Below are the code and all the weights of a small trained network. Each question names an input and a class and asks about switching units off, where a switched-off unit gives its printed mean instead of its output.

import numpy as np


def w(rows, s, z=0):
    codes = np.array(rows[::2]) - 128.0
    scale = np.full(codes.shape[1], s)
    scale[-1] = z or s
    return codes * scale


def f(y):
    return np.maximum(y, 0)


def log_softmax(a):
    a = a - a.max(-1, keepdims=True)
    return a - np.log(np.exp(a).sum(-1, keepdims=True))


def net(x, mask):
    res = np.array(x, float).reshape(1, 8) / 4 @ E
    y = f(res @ A[0][:, :-1].T + A[0][:, -1])
    res = res + np.where(mask, y, B[0][:, -1]) @ B[0][:, :-1]
    return log_softmax(res[-1] @ U[:, :-1].T + U[:, -1])


A, B = {}, {}
E = w([
[2,145,116,243,96,110,114,95,161],'x0',
[125,128,127,127,133,130,127,129,131],'x1',
[91,41,98,122,55,171,236,198,117],'x2',
[86,181,118,107,162,141,222,50,32],'x3',
[190,89,18,204,179,166,130,98,132],'x4',
[129,128,126,129,127,123,128,129,126],'x5',
[129,128,129,128,125,129,127,130,126],'x6',
[101,156,113,138,123,213,35,199,24],'x7',
],0.0073)
A[0] = w([
[116,133,117,122,138,226,58,192,38,72],'n1',
[156,80,53,175,183,168,131,104,124,101],'n2',
[137,195,139,157,178,101,67,93,138,96],'n3',
[155,103,131,106,138,69,186,83,203,46],'n4',
[109,155,113,114,152,134,163,100,71,36],'n5',
[138,166,140,145,177,112,63,96,126,51],'n6',
[147,172,129,121,175,95,75,84,121,85],'n7',
[160,78,136,121,115,85,48,194,209,80],'n8',
[197,109,100,76,169,153,135,143,108,101],'n9',
[113,158,126,113,161,118,190,64,75,65],'n10',
[94,168,136,102,148,124,173,73,83,115],'n11',
[188,101,73,132,164,159,132,112,122,125],'n12',
[117,151,192,73,95,96,137,145,115,140],'n13',
[175,112,51,171,166,154,131,101,133,136],'n14',
[98,68,104,132,83,166,183,178,113,48],'n15',
[105,61,101,147,70,171,188,164,116,49],'n16',
[185,102,140,63,161,114,165,121,144,95],'n17',
[130,143,182,60,104,117,126,142,125,151],'n18',
[116,158,119,100,165,144,172,91,81,45],'n19',
[14,145,94,253,94,102,122,79,169,30],'n20',
[148,85,138,132,136,48,195,90,177,4],'n21',
],0.0084,0.003)
B[0] = w([
[147,232,4,120,45,100,48,48,163,235],'n1',
[25,110,163,100,141,83,58,131,94,206],'n2',
[139,100,145,34,192,158,199,93,184,194],'n3',
[120,208,49,111,50,121,30,57,138,206],'n4',
[170,71,153,183,86,183,95,115,177,168],'n5',
[138,124,132,40,182,171,217,81,205,177],'n6',
[140,112,144,57,166,164,198,107,174,183],'n7',
[170,59,191,209,76,232,70,99,166,219],'n8',
[170,160,149,180,163,80,184,225,55,193],'n9',
[152,69,148,201,87,195,75,118,157,191],'n10',
[141,65,144,181,88,170,97,128,155,193],'n11',
[51,106,162,138,170,71,89,176,68,189],'n12',
[40,108,166,147,158,76,81,152,88,191],'n13',
[2,95,188,109,148,83,49,118,95,204],'n14',
[152,152,155,29,211,183,212,64,207,206],'n15',
[138,152,161,20,190,174,197,72,211,212],'n16',
[194,195,93,153,143,89,174,170,76,190],'n17',
[54,112,181,162,154,77,99,175,66,186],'n18',
[183,65,156,194,78,197,94,125,165,173],'n19',
[242,194,134,175,183,83,219,242,49,255],'n20',
[116,210,51,110,63,124,45,80,141,197],'n21',
],0.0059,0.0085)
U = w([
[142,125,140,29,175,170,168,96,167,89],'0',
[129,209,50,122,61,114,86,90,130,90],'1',
[170,36,161,206,85,197,104,128,142,102],'2',
[199,170,129,160,160,80,165,203,76,130],'3',
[5,92,165,123,145,70,100,139,97,102],'4',
[125,119,126,121,121,122,134,122,122,254],'5',
],0.011,0.0089)

Each question gives the input, the list of numbers given to net, and the class t.
The units are the neurons (one row each of A and B). Each row of codes is followed by its name. A weight is (code - 128) times the scale printed after its matrix; where a second scale follows, it is the last column's (A, B and U).
mask holds one flag per neuron, in row order. A switched-off neuron (its flag False) gives its mean, the last column of its row in B, instead of its output. The means were averaged over made-up inputs and are rounded, as every weight is.
A unit's drop is (log p(t) with every unit on - log p(t) with that unit switched off) / (log p(t) with every unit on - log p(t) with every unit switched off).
The circuit of an input: a set's keep is (log p(t) with only the set's units on - log p(t) with every unit switched off) / (log p(t) with every unit on - log p(t) with every unit switched off). Starting from the 12 units with the biggest drops (on a tie, the unit counted first), units are removed one at a time, each time the one whose removal leaves the highest keep (on an exact tie, the one counted first), for as long as the keep stays at least 0.8.
circuit, biggest first: the units of the circuit, biggest drop first
top k neurons: the k neurons with the biggest drops, biggest first
drop of u: that unit's drop, to one decimal
input [-7,-6,5,-2,7,2,0,1], class 3: circuit, biggest first -> (n9)
input [4,-2,5,4,5,3,1,0], class 0: top 2 neurons -> (n16 n15)
input [-8,7,2,7,-8,-6,-2,1], class 3: top 4 neurons -> (n17 n8 n9 n14)
input [5,4,3,7,-3,3,5,-8], class 1: top 3 neurons -> (n21 n4 n8)
input [4,-5,7,-4,4,1,0,3], class 0: circuit, biggest first -> (n16 n15)
input [1,-8,4,-2,7,6,1,-5], class 4: top 3 neurons -> (n14 n2 n1)
input [0,-8,-7,3,8,0,-4,-4], class 4: top 3 neurons -> (n14 n2 n12)
input [7,-5,7,-5,-2,-3,-3,-3], class 0: top 2 neurons -> (n16 n15)
input [2,-3,-8,0,2,-5,5,7], class 0: top 2 neurons -> (n3 n6)
input [-6,0,8,-3,7,1,-2,4], class 0: top 3 neurons -> (n15 n16 n20)
input [-3,8,4,-2,-7,1,1,-8], class 1: circuit, biggest first -> (n4 n21)
input [-7,-5,4,2,-7,0,-3,-2], class 3: top 4 neurons -> (n17 n14 n2 n9)
input [8,-5,7,-1,5,-3,1,8], class 1: top 2 neurons -> (n1 n3)
input [0,-7,2,7,-4,4,-1,8], class 1: circuit, biggest first -> (n1)
input [6,4,-6,6,0,6,6,0], class 0: top 4 neurons -> (n3 n6 n7 n8)
input [-7,-1,5,-6,-4,2,7,8], class 1: top 2 neurons -> (n1 n20)
input [2,-7,-3,-3,-4,-2,-2,-6], class 1: top 2 neurons -> (n4 n21)
input [-1,5,0,-4,8,1,0,-4], class 4: circuit, biggest first -> (n14 n2)
input [-4,-8,7,-1,8,-3,-5,5], class 4: circuit, biggest first -> (n2 n14)
input [-5,5,6,6,-8,3,7,0], class 4: circuit, biggest first -> (n13)
input [-5,7,-5,-6,-5,-6,8,-4], class 2: drop of n20 -> 0.3
input [6,-3,5,5,4,0,2,1], class 3: drop of n10 -> -0.1
input [1,8,2,1,8,-7,-1,4], class 4: drop of n14 -> 0.1
